Below are the code and all the weights of a small trained network. Each question names an input and a class and asks about switching units off, where a switched-off unit gives its printed mean instead of its output.

import numpy as np


def w(rows, s, z=0):
    codes = np.array(rows[::2]) - 128.0
    scale = np.full(codes.shape[1], s)
    scale[-1] = z or s
    return codes * scale


def f(y):
    return y / 2 * (1 + np.tanh(0.7978845608 * (y + 0.044715 * y**3)))


def log_softmax(a):
    a = a - a.max(-1, keepdims=True)
    return a - np.log(np.exp(a).sum(-1, keepdims=True))


def net(x, mask):
    res = np.array(x, float).reshape(1, 3) / 4 @ E
    y = f(res @ A[0][:, :-1].T + A[0][:, -1])
    res = res + np.where(mask, y, B[0][:, -1]) @ B[0][:, :-1]
    return log_softmax(res[-1] @ U[:, :-1].T + U[:, -1])


A, B = {}, {}
E = w([
[222,54,5,176,49,136,148],'x0',
[122,55,129,52,135,44,210],'x1',
[212,194,111,48,148,178,166],'x2',
],0.012)
A[0] = w([
[105,106,138,87,149,57,215,95],'n0',
[168,176,118,72,161,165,158,79],'n1',
[177,161,120,35,145,174,161,61],'n2',
[141,247,130,189,148,173,85,117],'n3',
[47,130,150,149,130,112,122,138],'n4',
[168,79,105,142,65,156,130,126],'n5',
[78,113,139,212,113,127,83,62],'n6',
[89,73,150,168,135,50,113,76],'n7',
[141,104,135,121,150,138,105,81],'n8',
[172,196,160,116,108,131,188,109],'n9',
[192,85,75,154,82,156,164,173],'n10',
[92,196,179,62,159,128,126,120],'n11',
[180,145,149,88,149,198,168,70],'n12',
[131,121,130,106,147,82,168,81],'n13',
[176,152,170,98,118,126,119,30],'n14',
[144,168,129,163,155,158,77,63],'n15',
[112,185,135,166,147,197,93,115],'n16',
[184,179,110,81,132,154,151,120],'n17',
[88,53,165,167,101,147,78,4],'n18',
[168,151,137,80,121,117,143,65],'n19',
[54,164,167,116,172,137,121,111],'n20',
[142,162,121,167,95,217,117,117],'n21',
[144,98,155,93,136,55,168,104],'n22',
[129,183,136,163,122,162,92,72],'n23',
[163,134,113,62,160,190,120,74],'n24',
[137,88,115,40,159,79,137,105],'n25',
[126,150,132,175,144,195,51,78],'n26',
[120,154,105,153,125,193,103,107],'n27',
[166,109,86,173,84,131,163,146],'n28',
[161,82,79,124,107,150,166,150],'n29',
[122,93,154,77,149,59,188,125],'n30',
[130,93,118,24,152,92,175,98],'n31',
[86,174,161,95,192,78,129,147],'n32',
[104,176,226,121,147,114,143,147],'n33',
[81,78,152,187,119,67,175,76],'n34',
[167,151,130,94,139,134,113,54],'n35',
[91,164,206,112,215,115,138,150],'n36',
],0.014,0.0028)
B[0] = w([
[107,198,156,49,144,190,208,226],'n0',
[196,36,202,220,186,120,59,210],'n1',
[194,34,195,169,207,133,14,226],'n2',
[97,189,160,37,144,195,231,244],'n3',
[186,71,149,192,117,101,41,192],'n4',
[29,154,49,187,61,47,151,213],'n5',
[211,24,230,149,235,148,54,209],'n6',
[241,46,222,156,213,156,53,211],'n7',
[134,132,112,131,137,148,127,125],'n8',
[204,55,156,147,110,129,62,187],'n9',
[58,136,40,201,38,49,143,244],'n10',
[66,102,20,183,56,32,109,242],'n11',
[188,32,177,173,179,127,28,201],'n12',
[149,166,158,75,155,204,182,173],'n13',
[162,59,125,179,161,133,95,157],'n14',
[99,183,128,71,158,214,171,186],'n15',
[108,206,163,40,129,161,209,213],'n16',
[178,56,158,164,185,80,61,207],'n17',
[255,65,198,186,187,121,64,195],'n18',
[184,106,181,121,183,156,58,170],'n19',
[64,95,77,193,78,60,111,221],'n20',
[90,177,143,53,147,175,203,207],'n21',
[110,183,138,55,183,199,180,202],'n22',
[114,141,145,80,130,185,188,189],'n23',
[210,48,174,171,186,122,39,192],'n24',
[61,176,183,20,86,216,182,207],'n25',
[135,221,150,52,140,209,171,214],'n26',
[110,162,140,70,153,180,179,186],'n27',
[73,137,66,188,56,38,153,216],'n28',
[72,155,66,187,81,72,165,207],'n29',
[90,193,182,42,142,198,219,225],'n30',
[69,201,149,37,120,208,195,227],'n31',
[60,148,68,195,49,51,144,230],'n32',
[50,136,49,201,30,76,123,231],'n33',
[232,26,197,141,221,177,50,210],'n34',
[155,78,167,149,153,115,77,160],'n35',
[40,135,31,175,50,54,116,253],'n36',
],0.008,0.016)
U = w([
[61,167,11,246,36,20,150,252],'0',
[99,225,196,27,164,249,216,84],'1',
[217,48,230,218,224,143,17,34],'2',
],0.011,0.0004)

Each question gives the input, the list of numbers given to net, and the class t.
The units are the neurons (one row each of A and B). Each row of codes is followed by its name. A weight is (code - 128) times the scale printed after its matrix; where a second scale follows, it is the last column's (A, B and U).
mask holds one flag per neuron, in row order. A switched-off neuron (its flag False) gives its mean, the last column of its row in B, instead of its output. The means were averaged over made-up inputs and are rounded, as every weight is.
A unit's drop is (log p(t) with every unit on - log p(t) with that unit switched off) / (log p(t) with every unit on - log p(t) with every unit switched off).
most important unit: the unit with the biggest drop
k most important neurons: the k neurons with the biggest drops, biggest first
input [4,1,-5], class 2: most important unit -> n34
input [0,1,0], class 1: 3 most important neurons -> (n11, n36, n10)
input [-2,-5,6], class 2: 4 most important neurons -> (n1, n12, n2, n24)
input [-8,8,-5], class 0: 3 most important neurons -> (n36, n32, n33)
input [2,-8,-8], class 1: 4 most important neurons -> (n26, n3, n16, n21)
input [2,1,3], class 2: 4 most important neurons -> (n36, n11, n33, n32)
input [-5,-1,6], class 2: 3 most important neurons -> (n2, n1, n12)
input [-1,-6,-6], class 1: 3 most important neurons -> (n26, n3, n16)
input [-6,-2,7], class 2: 2 most important neurons -> (n2, n1)
input [-7,-7,-4], class 0: 3 most important neurons -> (n36, n20, n33)
input [-3,-3,4], class 2: 2 most important neurons -> (n10, n5)
input [-8,7,3], class 0: 2 most important neurons -> (n11, n36)
input [6,7,5], class 1: 2 most important neurons -> (n31, n25)
input [-8,7,-5], class 0: 2 most important neurons -> (n36, n32)
input [-3,-3,1], class 0: most important neuron -> (n30)
